The rows lie along a hidden order. The number after each row says roughly how far along it the row is, from 0 to 30. A new part has a new order.
In the rows, 128 means zero.
[78, 95, 66, 156, 112, 124, 168, 116, 120, 208, 118, 127, 128, 75, 128, 115, 158, 126, 121, 161]	28
[68, 2, 126, 205, 78, 147, 201, 120, 88, 187, 103, 133, 90, 18, 139, 145, 135, 175, 70, 186]	30
[75, 99, 83, 171, 91, 133, 147, 123, 128, 208, 107, 124, 114, 59, 133, 134, 160, 106, 65, 176]	5
[126, 85, 129, 144, 98, 133, 141, 157, 145, 179, 125, 159, 156, 136, 91, 140, 71, 208, 139, 184]	19
[68, 84, 113, 194, 106, 128, 136, 128, 107, 208, 115, 159, 132, 124, 74, 138, 106, 185, 89, 184]	10
[105, 61, 109, 131, 83, 136, 137, 143, 151, 164, 114, 122, 108, 86, 139, 122, 132, 147, 92, 172]	1
[133, 45, 133, 165, 96, 135, 150, 158, 149, 132, 136, 163, 111, 127, 100, 141, 63, 255, 165, 173]	1
[126, 89, 133, 191, 86, 139, 106, 143, 132, 140, 112, 141, 111, 98, 119, 146, 100, 148, 75, 173]	3
[113, 91, 77, 162, 123, 118, 153, 130, 144, 166, 136, 150, 120, 129, 96, 121, 115, 191, 168, 146]	10
[109, 93, 116, 201, 79, 144, 120, 139, 121, 194, 110, 141, 114, 59, 126, 138, 125, 135, 60, 199]	0
[91, 103, 82, 161, 105, 129, 159, 119, 124, 188, 114, 122, 115, 67, 136, 121, 155, 114, 107, 158]	25

[126, 102, 118, 129, 82, 148, 166, 111, 144, 129, 95, 135, 117, 75, 82, 133]	2
[131, 104, 106, 148, 108, 121, 139, 113, 139, 123, 97, 113, 113, 102, 84, 145]	0
[134, 139, 119, 95, 111, 136, 147, 132, 145, 128, 94, 142, 129, 139, 153, 86]	19
[150, 159, 140, 108, 107, 156, 133, 134, 104, 97, 78, 158, 109, 133, 201, 100]	12
[131, 120, 122, 103, 96, 134, 155, 125, 141, 124, 86, 149, 121, 115, 140, 95]	13
[138, 176, 113, 75, 127, 152, 133, 144, 142, 108, 95, 174, 139, 146, 207, 58]	30
[144, 168, 116, 92, 129, 140, 124, 139, 134, 109, 85, 149, 125, 158, 181, 67]	21
[149, 118, 132, 123, 105, 109, 128, 123, 122, 104, 73, 129, 100, 133, 128, 115]	3
[161, 158, 133, 102, 112, 146, 125, 132, 105, 96, 57, 143, 108, 150, 179, 94]	8
[98, 94, 127, 117, 42, 188, 205, 105, 152, 157, 135, 172, 135, 35, 131, 138]	12
[132, 119, 143, 122, 94, 129, 141, 128, 121, 107, 101, 153, 104, 112, 163, 113]	10
[89, 104, 107, 130, 99, 147, 170, 120, 144, 167, 167, 156, 154, 96, 130, 147]	24
[127, 108, 81, 102, 112, 128, 160, 114, 156, 156, 89, 126, 150, 130, 79, 122]	14
[150, 127, 147, 110, 86, 136, 142, 127, 113, 100, 69, 151, 99, 120, 160, 104]	5
